Here is a tiny trained network, its code and every weight. The questions are about switching its units off for an input and a class, where a switched-off unit gives its printed mean instead of its output.

import numpy as np


def w(rows, s, z=0):
    codes = np.array(rows[::2]) - 128.0
    scale = np.full(codes.shape[1], s)
    scale[-1] = z or s
    return codes * scale


def f(y):
    return np.maximum(y, 0)


def log_softmax(a):
    a = a - a.max(-1, keepdims=True)
    return a - np.log(np.exp(a).sum(-1, keepdims=True))


def net(x, mask):
    res = np.array(x, float).reshape(1, 6) / 4 @ E
    y = f(res @ A[0][:, :-1].T + A[0][:, -1])
    res = res + np.where(mask, y, B[0][:, -1]) @ B[0][:, :-1]
    return log_softmax(res[-1] @ U[:, :-1].T + U[:, -1])


A, B = {}, {}
E = w([
[198,55,155,112,99,252,132,75,133],'x0',
[176,200,56,54,135,173,138,176,126],'x1',
[126,137,134,128,121,130,131,127,130],'x2',
[117,141,123,132,126,135,128,112,126],'x3',
[70,108,138,63,83,123,2,126,129],'x4',
[164,195,188,156,217,162,53,155,122],'x5',
],0.013)
A[0] = w([
[118,144,130,169,170,164,15,140,110,141],'N0',
[132,82,148,108,141,205,112,101,103,48],'N1',
[137,166,204,167,183,155,80,107,118,102],'N2',
[115,103,82,109,62,112,185,106,125,107],'N3',
[120,154,182,134,186,159,84,134,117,123],'N4',
[154,199,39,42,141,179,144,163,121,18],'N5',
[87,191,164,124,112,71,168,178,112,79],'N6',
[74,108,169,164,145,114,94,74,177,18],'N7',
[200,150,96,225,187,125,231,126,145,15],'N8',
[120,122,110,90,50,109,123,133,114,134],'N9',
[83,61,210,232,106,86,74,75,115,15],'N10',
[172,183,178,133,216,138,90,132,104,138],'N11',
[102,164,105,171,153,37,87,146,105,91],'N12',
[139,115,157,107,112,173,128,94,122,54],'N13',
[143,175,87,54,110,142,119,138,118,24],'N14',
[107,158,120,68,131,54,144,119,98,68],'N15',
[100,145,147,67,124,123,100,102,147,3],'N16',
[67,106,138,51,92,130,7,125,113,33],'N17',
[82,90,113,117,86,103,162,91,73,109],'N18',
[148,151,179,137,188,148,81,129,124,132],'N19',
[132,159,131,143,111,130,148,112,120,36],'N20',
[173,101,141,141,115,198,135,87,107,92],'N21',
[124,95,73,124,57,104,169,115,127,121],'N22',
[146,144,97,155,178,125,166,75,117,13],'N23',
[90,84,83,64,76,99,162,99,153,134],'N24',
[172,182,46,79,131,160,106,151,103,3],'N25',
[60,171,91,150,146,59,109,170,149,103],'N26',
[146,149,165,134,180,134,107,143,121,137],'N27',
[175,71,170,108,81,247,109,84,160,96],'N28',
[109,113,139,92,95,116,24,122,162,59],'N29',
[113,115,190,221,132,120,185,105,100,78],'N30',
],0.013,0.0042)
B[0] = w([
[73,92,148,93,159,161,170,97,136,205],'N0',
[122,94,86,148,116,121,80,126,121,188],'N1',
[105,115,135,102,171,153,138,90,182,201],'N2',
[76,112,161,137,148,150,160,92,183,194],'N3',
[99,116,154,129,161,135,138,95,184,189],'N4',
[203,122,155,87,43,63,119,196,177,218],'N5',
[119,118,66,143,129,154,77,95,99,187],'N6',
[200,147,168,104,107,103,91,145,136,172],'N7',
[112,226,146,136,152,182,211,159,22,222],'N8',
[105,137,142,102,188,150,158,85,125,175],'N9',
[218,136,148,54,27,41,110,211,178,222],'N10',
[90,81,165,120,155,157,149,74,178,212],'N11',
[127,71,46,175,117,112,81,134,117,204],'N12',
[138,114,122,179,115,128,91,130,129,169],'N13',
[168,129,135,67,103,75,98,156,130,181],'N14',
[128,99,64,161,106,160,111,122,141,175],'N15',
[155,138,145,123,141,137,143,115,89,154],'N16',
[144,240,160,133,143,157,211,156,8,219],'N17',
[117,92,147,96,150,131,151,89,158,183],'N18',
[65,70,141,117,133,158,143,88,157,192],'N19',
[119,162,123,135,139,132,130,135,133,135],'N20',
[125,120,76,183,115,140,93,142,104,200],'N21',
[76,61,170,112,188,188,152,99,182,193],'N22',
[144,148,142,125,136,129,143,120,86,159],'N23',
[77,76,169,124,188,136,153,73,170,201],'N24',
[201,122,138,75,115,72,118,155,158,196],'N25',
[110,107,58,212,100,149,68,141,136,210],'N26',
[80,143,140,128,171,114,128,91,161,176],'N27',
[121,80,45,189,119,132,43,117,93,250],'N28',
[123,200,144,158,156,152,191,142,51,193],'N29',
[192,165,134,90,85,84,150,169,119,201],'N30',
],0.011,0.021)
U = w([
[76,109,182,115,185,160,153,71,198,199],'0',
[130,117,37,218,131,145,42,122,93,144],'1',
[138,209,171,133,162,159,195,140,3,180],'2',
[206,140,167,56,89,83,108,171,174,1],'3',
],0.013,0.0017)

Each question gives the input, the list of numbers given to net, and the class t.
The units are the neurons (one row each of A and B). Each row of codes is followed by its name. A weight is (code - 128) times the scale printed after its matrix; where a second scale follows, it is the last column's (A, B and U).
mask holds one flag per neuron, in row order. A switched-off neuron (its flag False) gives its mean, the last column of its row in B, instead of its output. The means were averaged over made-up inputs and are rounded, as every weight is.
A unit's drop is (log p(t) with every unit on - log p(t) with that unit switched off) / (log p(t) with every unit on - log p(t) with every unit switched off).
The circuit of an input: a set's keep is (log p(t) with only the set's units on - log p(t) with every unit switched off) / (log p(t) with every unit on - log p(t) with every unit switched off). Starting from the 12 units with the biggest drops (on a tie, the unit counted first), units are removed one at a time, each time the one whose removal leaves the highest keep (on an exact tie, the one counted first), for as long as the keep stays at least 0.8.
circuit, biggest first: the units of the circuit, biggest drop first
unit that matters most: the unit with the biggest drop
top k neurons: the k neurons with the biggest drops, biggest first
drop when u is switched off: that unit's drop, to one decimal
input [5,2,-4,-8,-7,3], class 2: circuit, biggest first -> (N8)
input [2,-2,5,5,1,1], class 1: top 2 neurons -> (N5; N25)
input [-6,6,-2,-2,8,8], class 0: top 2 neurons -> (N11; N0)
input [4,5,7,2,5,4], class 2: top 3 neurons -> (N17; N10; N29)
input [-1,4,-6,-8,5,5], class 0: top 2 neurons -> (N8; N11)
input [-4,-8,4,5,7,3], class 3: top 2 neurons -> (N10; N8)
input [2,6,6,-2,5,5], class 3: top 3 neurons -> (N5; N25; N8)
input [-5,4,-5,-3,8,-7], class 2: top 3 neurons -> (N17; N29; N11)
input [-4,6,3,-1,-3,-6], class 0: top 2 neurons -> (N10; N22)
input [-7,8,7,-1,3,6], class 3: top 3 neurons -> (N5; N25; N28)
input [7,7,-7,-4,-3,1], class 1: top 2 neurons -> (N28; N10)
input [-3,0,7,8,0,-2], class 1: top 2 neurons -> (N11; N0)
input [-5,3,1,-6,-4,4], class 1: drop when N24 is switched off -> 0.2
input [8,3,-3,-4,-5,5], class 1: unit that matters most -> N28
input [-6,-7,-3,-5,-8,-3], class 2: drop when N8 is switched off -> 4.7
input [-4,3,-2,4,8,-2], class 2: drop when N17 is switched off -> 0.4
